Here is a tiny trained network, its code and every weight. The questions are about switching its units off for an input and a class, where a switched-off unit gives its printed mean instead of its output.

import numpy as np


def w(rows, s, z=0):
    codes = np.array(rows[::2]) - 128.0
    scale = np.full(codes.shape[1], s)
    scale[-1] = z or s
    return codes * scale


def f(y):
    return np.maximum(y, 0)


def log_softmax(a):
    a = a - a.max(-1, keepdims=True)
    return a - np.log(np.exp(a).sum(-1, keepdims=True))


def net(x, mask):
    res = np.array(x, float).reshape(1, 3) / 4 @ E
    y = f(res @ A[0][:, :-1].T + A[0][:, -1])
    res = res + np.where(mask, y, B[0][:, -1]) @ B[0][:, :-1]
    return log_softmax(res[-1] @ U[:, :-1].T + U[:, -1])


A, B = {}, {}
E = w([
[76,89,112,248,92],'x0',
[91,152,81,82,20],'x1',
[35,255,94,123,200],'x2',
],0.0093)
A[0] = w([
[51,134,127,126,180,58],'N0',
[189,64,123,102,122,169],'N1',
[97,113,141,168,121,89],'N2',
[95,143,106,186,54,236],'N3',
[124,114,188,220,196,162],'N4',
[163,129,153,162,184,157],'N5',
[100,135,144,204,110,117],'N6',
[65,130,103,121,185,1],'N7',
[89,187,110,181,135,87],'N8',
[168,131,104,57,160,125],'N9',
[86,108,131,183,120,108],'N10',
[131,131,120,191,119,141],'N11',
[109,123,82,115,98,185],'N12',
[98,141,132,183,111,78],'N13',
[120,90,158,126,99,66],'N14',
[214,203,171,70,148,167],'N15',
[97,176,107,125,120,9],'N16',
[152,205,145,152,154,57],'N17',
[156,63,192,143,212,123],'N18',
[89,138,123,108,61,131],'N19',
[123,126,50,94,54,158],'N20',
[95,116,148,185,121,118],'N21',
[121,120,249,166,177,177],'N22',
[109,193,132,146,140,6],'N23',
[183,97,122,136,115,124],'N24',
[162,37,185,131,100,13],'N25',
[173,91,167,160,102,55],'N26',
[93,64,76,182,121,90],'N27',
[106,133,114,104,68,146],'N28',
[156,154,160,76,129,91],'N29',
[69,140,115,142,190,25],'N30',
[211,80,152,142,76,13],'N31',
[162,145,183,151,146,158],'N32',
[75,85,92,171,128,106],'N33',
],0.012,0.0011)
B[0] = w([
[62,170,132,162,67,206],'N0',
[67,135,111,94,102,233],'N1',
[203,123,201,87,140,176],'N2',
[170,116,119,104,158,212],'N3',
[157,106,97,138,205,247],'N4',
[135,47,54,209,245,199],'N5',
[190,101,184,97,158,204],'N6',
[87,163,127,144,48,198],'N7',
[112,172,167,123,113,214],'N8',
[213,114,115,40,104,213],'N9',
[201,135,195,73,142,196],'N10',
[193,82,127,79,122,186],'N11',
[129,89,84,115,211,171],'N12',
[198,144,169,79,95,183],'N13',
[63,167,108,119,69,175],'N14',
[253,108,153,79,98,247],'N15',
[96,151,141,127,119,186],'N16',
[82,152,127,126,96,189],'N17',
[102,109,73,112,165,241],'N18',
[134,5,72,144,214,189],'N19',
[114,63,31,227,239,213],'N20',
[204,95,176,93,153,193],'N21',
[90,49,41,169,201,220],'N22',
[59,149,181,114,54,194],'N23',
[79,157,121,128,87,198],'N24',
[56,184,183,149,73,255],'N25',
[66,152,194,181,67,214],'N26',
[193,131,155,92,87,211],'N27',
[113,49,12,211,246,185],'N28',
[185,136,182,82,177,195],'N29',
[49,167,132,128,90,207],'N30',
[57,175,136,134,41,251],'N31',
[109,132,53,218,144,175],'N32',
[208,123,165,49,132,197],'N33',
],0.0061,0.0087)
U = w([
[155,115,49,172,190,243],'0',
[250,160,186,70,128,154],'1',
[84,189,159,139,85,2],'2',
],0.015,0.0013)

Each question gives the input, the list of numbers given to net, and the class t.
The units are the neurons (one row each of A and B). Each row of codes is followed by its name. A weight is (code - 128) times the scale printed after its matrix; where a second scale follows, it is the last column's (A, B and U).
mask holds one flag per neuron, in row order. A switched-off neuron (its flag False) gives its mean, the last column of its row in B, instead of its output. The means were averaged over made-up inputs and are rounded, as every weight is.
A unit's drop is (log p(t) with every unit on - log p(t) with that unit switched off) / (log p(t) with every unit on - log p(t) with every unit switched off).
The circuit of an input: a set's keep is (log p(t) with only the set's units on - log p(t) with every unit switched off) / (log p(t) with every unit on - log p(t) with every unit switched off). Starting from the 12 units with the biggest drops (on a tie, the unit counted first), units are removed one at a time, each time the one whose removal leaves the highest keep (on an exact tie, the one counted first), for as long as the keep stays at least 0.8.
circuit, biggest first: the units of the circuit, biggest drop first
k most important neurons: the k neurons with the biggest drops, biggest first
drop of u: that unit's drop, to one decimal
input [-3,-5,-6], class 2: circuit, biggest first : (N25 N31 N26)
input [6,7,3], class 0: circuit, biggest first : (N20)
input [0,-6,-6], class 0: 3 most important neurons : (N22 N5 N18)
input [1,-3,4], class 2: 2 most important neurons : (N20 N28)
input [8,6,-8], class 1: 4 most important neurons : (N27 N33 N3 N10)
input [-6,7,7], class 0: 2 most important neurons : (N20 N28)
input [6,8,-6], class 0: 3 most important neurons : (N20 N28 N19)
input [1,4,-5], class 2: 2 most important neurons : (N31 N25)
input [1,-3,-4], class 2: 2 most important neurons : (N25 N20)
input [-1,5,-6], class 2: 2 most important neurons : (N31 N25)
input [-4,-4,5], class 2: drop of N15 : -0.1
input [3,0,-7], class 2: drop of N22 : 0.0
input [8,-2,-7], class 1: drop of N33 : 0.1
input [4,1,-5], class 2: circuit, biggest first : (N25)
